Below are the code and all the weights of a small trained network. Each question names an input and a class and asks about switching units off, where a switched-off unit gives its printed mean instead of its output.

import numpy as np


def w(rows, s, z=0):
    codes = np.array(rows[::2]) - 128.0
    scale = np.full(codes.shape[1], s)
    scale[-1] = z or s
    return codes * scale


def f(y):
    return y / 2 * (1 + np.tanh(0.7978845608 * (y + 0.044715 * y**3)))


def log_softmax(a):
    a = a - a.max(-1, keepdims=True)
    return a - np.log(np.exp(a).sum(-1, keepdims=True))


def net(x, mask):
    res = np.array(x, float).reshape(1, 8) / 4 @ E
    y = f(res @ A[0][:, :-1].T + A[0][:, -1])
    res = res + np.where(mask, y, B[0][:, -1]) @ B[0][:, :-1]
    return log_softmax(res[-1] @ U[:, :-1].T + U[:, -1])


A, B = {}, {}
E = w([
[144,219,40,105],'x0',
[20,92,87,132],'x1',
[148,76,71,113],'x2',
[164,112,80,254],'x3',
[128,159,183,182],'x4',
[216,96,108,88],'x5',
[148,29,132,26],'x6',
[96,72,161,155],'x7',
],0.0077)
A[0] = w([
[201,146,140,99,60],'neuron 1',
[79,186,123,120,151],'neuron 2',
[46,200,113,110,122],'neuron 3',
[140,206,89,138,163],'neuron 4',
[101,34,83,77,163],'neuron 5',
[93,177,147,125,175],'neuron 6',
[113,48,98,115,135],'neuron 7',
[114,169,75,136,98],'neuron 8',
[87,64,121,79,123],'neuron 9',
[145,194,93,112,163],'neuron 10',
[97,140,189,161,221],'neuron 11',
[75,126,142,206,170],'neuron 12',
[111,64,94,79,121],'neuron 13',
[134,54,94,111,162],'neuron 14',
[110,99,147,155,102],'neuron 15',
[122,170,87,128,55],'neuron 16',
[223,145,150,93,139],'neuron 17',
[116,211,90,101,196],'neuron 18',
[151,149,78,242,141],'neuron 19',
[78,89,198,111,131],'neuron 20',
[64,128,249,133,130],'neuron 21',
[97,111,235,141,149],'neuron 22',
[105,144,115,115,2],'neuron 23',
[165,92,99,198,84],'neuron 24',
[241,130,151,106,161],'neuron 25',
],0.012,0.0057)
B[0] = w([
[100,186,213,66,173],'neuron 1',
[36,175,138,94,189],'neuron 2',
[25,163,111,174,211],'neuron 3',
[104,238,175,173,218],'neuron 4',
[125,68,16,39,247],'neuron 5',
[5,146,174,127,185],'neuron 6',
[168,94,39,77,199],'neuron 7',
[49,142,95,210,169],'neuron 8',
[43,68,39,85,199],'neuron 9',
[58,255,182,119,204],'neuron 10',
[115,63,237,171,224],'neuron 11',
[161,130,133,195,227],'neuron 12',
[84,97,46,25,202],'neuron 13',
[169,92,3,106,214],'neuron 14',
[100,111,88,181,146],'neuron 15',
[36,141,95,179,147],'neuron 16',
[203,222,205,47,228],'neuron 17',
[36,224,155,121,230],'neuron 18',
[189,166,155,201,253],'neuron 19',
[20,51,187,105,204],'neuron 20',
[2,13,178,159,233],'neuron 21',
[86,34,201,146,222],'neuron 22',
[120,204,77,81,114],'neuron 23',
[216,124,74,155,185],'neuron 24',
[213,193,190,74,254],'neuron 25',
],0.0076,0.0075)
U = w([
[186,197,181,101,109],'0',
[237,101,111,255,139],'1',
[129,82,37,39,168],'2',
[68,206,110,202,169],'3',
[64,30,205,182,2],'4',
],0.0097,0.0031)

Each question gives the input, the list of numbers given to net, and the class t.
The units are the neurons (one row each of A and B). Each row of codes is followed by its name. A weight is (code - 128) times the scale printed after its matrix; where a second scale follows, it is the last column's (A, B and U).
mask holds one flag per neuron, in row order. A switched-off neuron (its flag False) gives its mean, the last column of its row in B, instead of its output. The means were averaged over made-up inputs and are rounded, as every weight is.
A unit's drop is (log p(t) with every unit on - log p(t) with that unit switched off) / (log p(t) with every unit on - log p(t) with every unit switched off).
most important unit: the unit with the biggest drop
k most important neurons: the k neurons with the biggest drops, biggest first
drop of u: that unit's drop, to one decimal
input [-8,-6,6,4,-1,-4,1,2], class 1: most important unit => neuron 24
input [-6,1,-1,0,3,2,8,8], class 2: 4 most important neurons => [neuron 5; neuron 7; neuron 14; neuron 13]
input [2,-6,1,1,7,-1,-3,-7], class 0: 2 most important neurons => [neuron 17; neuron 25]
input [-4,-5,5,-3,4,5,0,5], class 0: 2 most important neurons => [neuron 25; neuron 17]
input [7,-8,6,-6,-8,-3,0,-8], class 0: 2 most important neurons => [neuron 17; neuron 25]
input [-6,1,8,7,6,-6,-8,5], class 1: 3 most important neurons => [neuron 19; neuron 24; neuron 12]
input [-3,1,-1,1,5,-3,-8,-1], class 4: 2 most important neurons => [neuron 11; neuron 21]
input [-3,0,5,2,2,-3,-8,4], class 1: 2 most important neurons => [neuron 19; neuron 12]
input [1,3,-2,2,8,3,6,-2], class 2: drop of neuron 5 => -0.1
input [7,2,2,-6,3,7,0,-2], class 0: drop of neuron 21 => 0.1
input [-3,2,7,6,-4,-8,-4,4], class 1: drop of neuron 19 => 0.0
